Each row is followed by roughly how far along a hidden order it lies, from 0 to 12. A new part has a new order.
In the rows, 128 means zero.
[143  62  97  81 217 102 122 115  63 164 170 156 119 151 125 103 137  50
 163 110 135 140 121 122 141 102 121  83 129 144 157 127  53 146 135 103
 182 133  24 142 144 135 117 135  84 111 138 100 118 170 121 102  36 255
  65 120 156 124]
8
[104  75 115 140 202 163 144 138  65 102 160 162 145 190 125  71 119  99
  26  48  61 109  70 121 130 104 150 127 111 173 144 158 135  62 161  73
 218 128  16 115 146  94 123 162  98  96 136  15 161 170 125 118  95 238
 101 126 144 101]
3
[127 134 142 131 177 152  93 150 135 154 142 133 116 149 137 119 124 119
 142  67 140 117 113 133 145 146  98 112 114 113  90 127 136 125 142 129
 163 114 139 127 120 116 114 120 129 191 148  93 138 144 137 161 138 122
 156 128 131 136]
8
[132 121 124 135 140 135  91 132 152 146 113 132 128 147 140 152 127 113
 173 101 135 133 160 136 187 144 127 116 128 137 107 106 115 164 130 132
 117 126 142 136 158 135 123 125  95 137 161 138  98 141 117 147  95 156
 122 126 133 128]
7
[144 132 122 116 174 109  67 138 142 190 126 122 123 163 158 133 136 142
 244 107 174 132 167 136 167 131  88  83 132  86 132 100 102 186 117 157
 121 120 146 117 131 149  85 100 109 184 172 177  85 166  94 145  85 193
 118 122 134 136]
10
[ 94  89 152  63 145  85 153 163  53 162 129 155 172 175 173  95 144  66
 158 113 139 129  75 112 132 126 122 131 112 135 192 141  79 120 139 151
 168 151  97 145 110 156 136 132 136 102 114 172 111 158  86  60 124 183
 123 127 149 112]
4
[129 130 155 116 119 116 128 153 107 132 137 139 126 149 111 118 148 113
 134  93 152 122 140 142 170 147 132 117 133 116  84 104 108 150 141 148
 144 120 165 121 115 146 130 138 141 145 142  60 115 144 131 119 117 164
 132 131 143 133]
2
[148 119 103  78 164  95 115 132 106 170 154 154 144 137 105 127 138 110
 181 101 162 145 122 134 104 132 137 128 104 124 155 159 126 126 155 112
 135 161 123 133 105 132 120 127 120 126 105 137 170 116  97 129 134 100
 123 133 144 117]
8
[124 105 157  92 138  69 129 150  89 147 140 136 156 140 135 147 120 106
 213 108 150 146 125  98 148 159 105 136 121 129 119 142 110 165 142 189
 118 155 200 152 111 142 163 114 143 119 102 218 122 130 109 127 148  65
 189 132 150 139]
10
[115  94  98 121 171  72 141 140  65  90 182 179 138 163 108 106 144 107
 131  86 100 130 135 122 148 173 164 125 133 127 107 134 101 119 159 133
 180 163 149 134 133 128 142 118 116  82  87 175 115 164 116  98  96 206
 105 121 174 142]
7
[145  94 146 136 168 140 125 129 145 119 142 179 111 165 132 138 137  29
 131  85  84 131 138 107 174 157 125  80 119 109 135 122 114 122 136  84
 126 129  62  93 125 117 112 128  93 143 151 112 132 140 169 149  81 218
 103 119 117 137]
6
[155  98 162  91 127 140  94 134 158 200 106 112 121 151 137 137 160 146
 215  89 189 119 174 140 127  92 101 106 113 131  99 102 133 196 137 169
 117 128 163 137  90 135 100 152 124 171 165 127 187 130 134 185  98 120
 162 141 138 140]
9
[ 90 133 155 150 132 150  74 131 159 157  77  98 136 104 178 141 101 140
 122 123 136 123 113 126 141 133  77 117 125 143 117  97 119 136  86 164
 162 115 132 150 136 122 140 120 111 156 158 181 109 185 135 121 156 102
 163 122 152 144]
8
[147 122 141 107 148 123  70 118 159 184  69 110 156 132 105 159 108 163
 201 120 155 151 141 128 134 125 107 110 124 128 133 129 144 175 103 164
 104 150 143 110 104 133 138 120 102 153 154 189 156 143 108 140 128  76
 152 138 145 130]
8
[113 138 135  91 133 131  83 135 131 169  47 115 169 143  92 116 117 155
 100 119 147 133  80 167 129 126 145 134 124 151 137 134 127 125 106 151
 162 144 102  99 121 142 154 149 124 128 140  79 134 161  91  80 154 119
 112 145 155 101]
0
[145 132 124 114 136 123 139 134  97 124 185 136 122 125  93 112 147 126
 113  94 154 120 145 164 135 117 141 131 125 135  81 121 129 130 165 121
 156 111 152 140 110 129 117 158 131 135 120   1 174 121 135 147 112 141
 134 131 142 129]
4
[148 141 147  89 119 103  82 130 156 161  92 128 150 129  80 139 137 161
 163 133 156 142 137 160 132 157 126 108 131  99 109 116 135 159 124 159
 116 142 174 102  92 149 124 122 119 166 120 114 152 130 119 108 132  87
 128 141 153 135]
5
[112 159 118 150 131 145 123 144 110 138 153 123 129 128 165 120 133 137
 141  98 148 117 140 146 170 120 116 130 127 125 121 114 122 132 140 124
 139  98 151 150 149 132 101 131 121 140 152 107 103 158 105 139 123 138
 134 118 129 126]
6
[138 148 149 125 124 132  78 121 188 177 116 125 120 105 168 163 134 139
 198 134 159 133 162 139 120 135  86 112 111 102 140 107 144 146 118 132
 103 136 164 146 106 125  97 106 111 177 140 205 137 134 136 160 142  54
 155 126 136 149]
12
[134 163 155 102  61 125 108 132 189 158  75 132 135 109 143 174 144 102
 181 164 160 141 161 142 166 150 112 129 125 103 150 102 128 164 124 139
  65 129 185 134 115 154 122 123 124 149 124 177 115 113 133 130 134  54
 140 134 122 131]
6
[ 81 114 141 132 149 110 138 140 100 103 123 165 162 128 146 113 107  96
  41 128  61 129  63 112 104 165 122 141 111 144 172 159 122  56 124 110
 187 154  88 135 112 103 155 118 117  97  86 196 124 172 126  73 167 118
 139 120 163 130]
7
[166  85 131 103 166 126 133 100 116 108 118 149 144 138   1 115 122 133
  53 112  74 151 123 146  97 132 160 100 137 140 113 158 154 111 137 102
 149 154  54  55  66 106 145 159  96 115 114  30 232 123 155 122  75 167
 102 144 168 128]
3
[172 115 141 127 140 128 101 128 164 149 105 147 107 160  85 144 155  95
 151  91 150 137 143 138 142 147 133  70 131  91  97 110 123 155 101 125
 133 136  98  77  76 126 113 136 116 178 160  99 142 141 170 146 103 194
 103 122 131 152]
2
[172 135 136 107 136 144 102 132 158 188 164 138  92 108 147 149 164  69
 220 105 204 130 164 147 146 120 105 102 110 104 108  98 106 167 148 115
 106 106 151 153 125 140  91 135 129 183 148  87 129 100 143 182 106 118
 133 129 113 142]
9
[106 122 173 102 142 189  71 143 176 197  97 125 121 120 189 118 130 104
 127 116 161 104 108 159 116 108  82 129  95 140 133 101 113 124 149 113
 152 107 117 159 149 123 101 136 105 180 147  72 154 136 142 152 123  87
 148 148 138 115]
11
[ 77  85 182  67 112  62 126 173  95 158  56 141 179 162 178 139 127  75
 170 125 149 143  66  97 123 166 111 144 109 148 161 134  84 141 100 213
 157 190 180 160 100 156 203 126 156  95  91 255 100 161 105  61 205  72
 183 132 172 132]
4
[139 123 118 127 182 113  49 151 145 192 140 130  76 112 172 146 143  99
 227  70 237 124 125 142 138 162  97  98 114 118  49  80  85 168 111 171
 189 135 177 190 139 136 125 112 134 181 136 178  81 156 138 165 163 126
 156 121 155 165]
10
